Here is a tiny trained network, its code and every weight. The questions are about switching its units off for an input and a target symbol, where a switched-off unit gives its printed mean instead of its output.

import numpy as np


def w(rows, s, z=0):
    codes = np.array(rows[::2]) - 128.0
    scale = np.full(codes.shape[1], s)
    scale[-1] = z or s
    return codes * scale


def f(y):
    return y / 2 * (1 + np.tanh(0.7978845608 * (y + 0.044715 * y**3)))


def softmax(a):
    e = np.exp(a - a.max(-1, keepdims=True))
    return e / e.sum(-1, keepdims=True)


def log_softmax(a):
    a = a - a.max(-1, keepdims=True)
    return a - np.log(np.exp(a).sum(-1, keepdims=True))


def net(x, mask):
    ids = ['ΘΛΞβδεημσψ'.index(c) for c in x.split()]
    T = len(ids)
    res = E[ids] + P[:T]
    r = res
    for j in range(2):
        rows = slice(3 * j, 3 * j + 3)
        q, k, v = (r @ M[0][rows].T for M in (Q, K, V))
        z = softmax(np.where(np.tri(T) > 0, q @ k.T / 3**0.5, -1e9)) @ v
        o = O[0][rows]
        res = res + np.where(mask[j], z, o[:, -1]) @ o[:, :-1]
    y = f(res @ A[0][:, :-1].T + A[0][:, -1])
    res = res + np.where(mask[2:18], y, B[0][:, -1]) @ B[0][:, :-1]
    return log_softmax(res[-1] @ U[:, :-1].T + U[:, -1])


Q, K, V, O, A, B = {}, {}, {}, {}, {}, {}
E = w([
[97,92,75,116],'Θ',
[126,156,209,121],'Λ',
[87,174,142,130],'Ξ',
[42,128,167,119],'β',
[69,204,38,124],'δ',
[66,132,147,100],'ε',
[17,110,41,164],'η',
[139,138,86,117],'μ',
[123,246,117,154],'σ',
[107,34,172,148],'ψ',
],0.014)
P = w([
[161,131,130,18],'0',
[53,164,114,124],'1',
[44,158,99,134],'2',
[43,135,89,146],'3',
[31,96,109,166],'4',
[26,155,50,172],'5',
[34,80,92,184],'6',
[25,82,81,198],'7',
[20,89,58,204],'8',
[15,74,72,206],'9',
[2,57,66,228],'10',
],0.012)
Q[0] = w([
[83,150,126,136],'h0',
[51,90,125,64],'h0',
[129,122,166,207],'h0',
[129,135,122,117],'h1',
[107,125,167,139],'h1',
[247,68,175,34],'h1',
],0.014)
K[0] = w([
[158,146,76,83],'h0',
[111,99,107,45],'h0',
[165,126,138,151],'h0',
[113,135,122,114],'h1',
[158,132,123,130],'h1',
[105,139,130,251],'h1',
],0.022)
V[0] = w([
[75,183,195,170],'h0',
[131,123,85,47],'h0',
[176,155,97,163],'h0',
[229,254,150,149],'h1',
[188,191,76,133],'h1',
[224,48,201,64],'h1',
],0.013)
O[0] = w([
[136,14,130,158,110],'h0',
[190,204,85,148,254],'h0',
[100,120,113,53,59],'h0',
[146,32,87,53,54],'h1',
[152,119,66,80,105],'h1',
[32,157,246,42,194],'h1',
],0.012,0.0078)
A[0] = w([
[217,139,130,182,67],'n0',
[109,186,95,118,187],'n1',
[184,139,145,107,113],'n2',
[159,151,81,149,3],'n3',
[171,74,131,97,134],'n4',
[251,106,130,117,78],'n5',
[142,90,173,160,115],'n6',
[122,53,152,161,102],'n7',
[121,134,83,111,153],'n8',
[135,75,91,57,39],'n9',
[82,113,70,84,147],'n10',
[184,132,177,118,190],'n11',
[84,69,142,43,98],'n12',
[101,128,179,152,183],'n13',
[211,105,87,127,102],'n14',
[186,115,152,155,174],'n15',
],0.013,0.0069)
B[0] = w([
[118,112,234,85,184],'n0',
[198,30,174,109,252],'n1',
[74,92,150,179,127],'n2',
[80,102,140,149,184],'n3',
[76,164,172,171,158],'n4',
[117,108,106,128,155],'n5',
[108,99,78,177,137],'n6',
[146,137,153,111,139],'n7',
[100,108,185,154,175],'n8',
[114,208,177,206,180],'n9',
[145,147,189,128,191],'n10',
[55,126,55,182,135],'n11',
[153,220,3,95,173],'n12',
[143,150,25,114,253],'n13',
[200,175,95,133,189],'n14',
[154,160,126,80,140],'n15',
],0.0064,0.017)
U = w([
[175,189,173,75,208],'Θ',
[73,111,94,167,131],'Λ',
[114,140,98,43,91],'Ξ',
[88,4,161,79,187],'β',
[62,170,202,104,43],'δ',
[153,88,233,2,141],'ε',
[197,78,112,92,123],'η',
[177,216,72,130,9],'μ',
[114,133,131,120,192],'σ',
[167,124,225,174,53],'ψ',
],0.0064,0.013)

Each question gives the input, a string of symbols that net reads in full, and the target symbol t.
The units are the heads (3 rows each of Q, K, V and O) and the neurons (one row each of A and B). Each row of codes is followed by its name. A weight is (code - 128) times the scale printed after its matrix; where a second scale follows, it is the last column's (O, A, B and U).
mask holds one flag per unit, heads first, then neurons. A switched-off unit (its flag False) gives its mean, the last column of its rows in O or B, instead of its output. The means were averaged over made-up inputs and are rounded, as every weight is.
A unit's drop is (log p(t) with every unit on - log p(t) with that unit switched off) / (log p(t) with every unit on - log p(t) with every unit switched off).
The circuit of an input: a set's keep is (log p(t) with only the set's units on - log p(t) with every unit switched off) / (log p(t) with every unit on - log p(t) with every unit switched off). Starting from the 12 units with the biggest drops (on a tie, the unit counted first), units are removed one at a time, each time the one whose removal leaves the highest keep (on an exact tie, the one counted first), for as long as the keep stays at least 0.8.
units of the circuit, in order: the units of the circuit, biggest drop first
top k neurons: the k neurons with the biggest drops, biggest first
which heads matter: for each layer, one digit per head in row order, 1 if its drop is at least 0.15 and else 0, layers parted by /
drop when u is switched off: that unit's drop, to one decimal
input Θ ε ψ Ξ ε η, target Θ: units of the circuit, in order -> [h0; n1]
input η ψ ε ψ η Ξ η δ η, target ψ: top 3 neurons -> [n0; n13; n1]
input δ η δ σ β η Θ Λ ψ ε ψ, target η: units of the circuit, in order -> [h1]
input σ Ξ δ η δ η δ ψ δ, target μ: top 3 neurons -> [n12; n14; n9]
input δ Θ η η η η, target η: units of the circuit, in order -> [h1; n1]
input Λ Λ μ β ε μ Ξ η Λ Θ η, target Ξ: which heads matter -> 01
input η σ Θ Θ η ψ σ ψ σ, target ψ: top 3 neurons -> [n0; n13; n12]
input η η η η ψ ε β, target ψ: units of the circuit, in order -> [h1; n0; n12]
input σ ψ Ξ η β η ψ Ξ σ Θ β, target μ: units of the circuit, in order -> [h1; n12; n9; n14]
input Λ ε Θ, target Ξ: units of the circuit, in order -> [h1; n12]
input η ψ ψ β η β Θ σ, target ψ: units of the circuit, in order -> [h1; n0; n13]
input η η μ Θ Λ ε ψ σ Λ ε, target ψ: units of the circuit, in order -> [h1; n0; n13]
input η δ δ ψ Λ ψ δ δ, target ψ: top 3 neurons -> [n0; n13; n1]
input ψ Ξ η Ξ ψ μ, target δ: units of the circuit, in order -> [h1]
input β σ η ψ η δ ε ψ δ ψ, target Λ: units of the circuit, in order -> [n1; n6; h0]
input σ ε ψ ψ δ ψ Θ ψ η, target μ: top 4 neurons -> [n12; n14; n9; n1]
input μ Θ σ Λ σ σ η ψ ε, target ε: top 2 neurons -> [n1; n13]
input μ η σ σ η β, target ε: top 2 neurons -> [n1; n13]
input δ ε ψ ε Ξ η Λ Λ η, target η: top 2 neurons -> [n14; n1]
input Θ η μ β δ Θ Λ η ε η, target Θ: units of the circuit, in order -> [h0]
input η ε Θ ψ ψ η μ, target ψ: top 4 neurons -> [n0; n13; n12; n3]
input η β σ η, target ψ: drop when n0 is switched off -> 0.3
